Below is a small trained network, with its code and all its weights. Each question gives an input and a class and asks what happens when units are switched off, that is, made to give their printed mean instead of their output.

import numpy as np


def w(rows, s, z=0):
    codes = np.array(rows[::2]) - 128.0
    scale = np.full(codes.shape[1], s)
    scale[-1] = z or s
    return codes * scale


def f(y):
    return y / 2 * (1 + np.tanh(0.7978845608 * (y + 0.044715 * y**3)))


def log_softmax(a):
    a = a - a.max(-1, keepdims=True)
    return a - np.log(np.exp(a).sum(-1, keepdims=True))


def net(x, mask):
    res = np.array(x, float).reshape(1, 7) / 4 @ E
    y = f(res @ A[0][:, :-1].T + A[0][:, -1])
    res = res + np.where(mask, y, B[0][:, -1]) @ B[0][:, :-1]
    return log_softmax(res[-1] @ U[:, :-1].T + U[:, -1])


A, B = {}, {}
E = w([
[134,82,154,186,96],'x0',
[194,148,175,73,214],'x1',
[219,58,106,97,56],'x2',
[187,197,151,101,105],'x3',
[88,160,152,143,133],'x4',
[161,129,159,245,122],'x5',
[142,123,36,115,180],'x6',
],0.011)
A[0] = w([
[28,148,82,163,125,119],'N0',
[87,57,68,214,126,193],'N1',
[215,117,183,165,145,151],'N2',
[89,96,160,88,190,254],'N3',
[119,65,119,212,151,167],'N4',
[2,123,111,116,86,125],'N5',
[123,197,151,175,113,107],'N6',
[145,200,168,183,96,197],'N7',
[181,115,68,71,99,118],'N8',
[157,156,77,209,67,102],'N9',
[122,191,212,140,161,252],'N10',
[109,29,89,230,163,141],'N11',
[121,148,118,78,249,148],'N12',
[160,124,94,140,148,49],'N13',
],0.013,0.0042)
B[0] = w([
[145,143,196,158,61,211],'N0',
[170,189,163,34,97,241],'N1',
[133,37,205,152,102,215],'N2',
[181,194,148,121,74,197],'N3',
[184,184,183,94,55,211],'N4',
[130,95,195,153,37,211],'N5',
[32,133,67,209,172,184],'N6',
[60,189,163,195,159,213],'N7',
[114,53,41,52,160,205],'N8',
[159,170,102,106,160,201],'N9',
[84,186,176,154,101,236],'N10',
[238,187,139,78,86,240],'N11',
[137,241,133,1,110,245],'N12',
[98,143,125,118,107,144],'N13',
],0.0088,0.013)
U = w([
[123,2,44,51,142,78],'0',
[41,150,138,232,145,111],'1',
[133,40,151,197,131,3],'2',
[147,175,177,68,51,222],'3',
[106,207,33,37,187,136],'4',
],0.0089,0.0037)

Each question gives the input, the list of numbers given to net, and the class t.
The units are the neurons (one row each of A and B). Each row of codes is followed by its name. A weight is (code - 128) times the scale printed after its matrix; where a second scale follows, it is the last column's (A, B and U).
mask holds one flag per neuron, in row order. A switched-off neuron (its flag False) gives its mean, the last column of its row in B, instead of its output. The means were averaged over made-up inputs and are rounded, as every weight is.
A unit's drop is (log p(t) with every unit on - log p(t) with that unit switched off) / (log p(t) with every unit on - log p(t) with every unit switched off).
The circuit of an input: a set's keep is (log p(t) with only the set's units on - log p(t) with every unit switched off) / (log p(t) with every unit on - log p(t) with every unit switched off). Starting from the 12 units with the biggest drops (on a tie, the unit counted first), units are removed one at a time, each time the one whose removal leaves the highest keep (on an exact tie, the one counted first), for as long as the keep stays at least 0.8.
circuit, biggest first: the units of the circuit, biggest drop first
unit that matters most: the unit with the biggest drop
k most important neurons: the k neurons with the biggest drops, biggest first
drop when u is switched off: that unit's drop, to one decimal
input [-6,8,-8,0,4,5,-4], class 1: unit that matters most -> N6
input [-5,-3,2,2,-1,-7,4], class 4: 2 most important neurons -> [N2; N12]
input [6,-2,7,5,4,-1,-4], class 2: circuit, biggest first -> [N12; N1; N11; N4]
input [-1,-8,3,1,-1,-5,7], class 0: circuit, biggest first -> [N8; N12]
input [-3,-4,1,3,-6,-1,7], class 0: circuit, biggest first -> [N8; N12; N10]
input [5,2,6,3,2,4,-7], class 2: 2 most important neurons -> [N2; N12]
input [5,-4,-3,7,2,0,6], class 1: 2 most important neurons -> [N12; N11]
input [-2,8,-4,6,3,0,3], class 4: 2 most important neurons -> [N5; N0]
input [-4,8,-3,-3,-2,-7,-5], class 4: drop when N4 is switched off -> 0.4
input [-5,7,0,1,0,8,0], class 1: drop when N11 is switched off -> 0.2
input [-4,-8,-6,4,1,-4,-1], class 1: drop when N1 is switched off -> 0.2
input [-8,-7,8,7,-2,1,-4], class 0: 2 most important neurons -> [N8; N12]
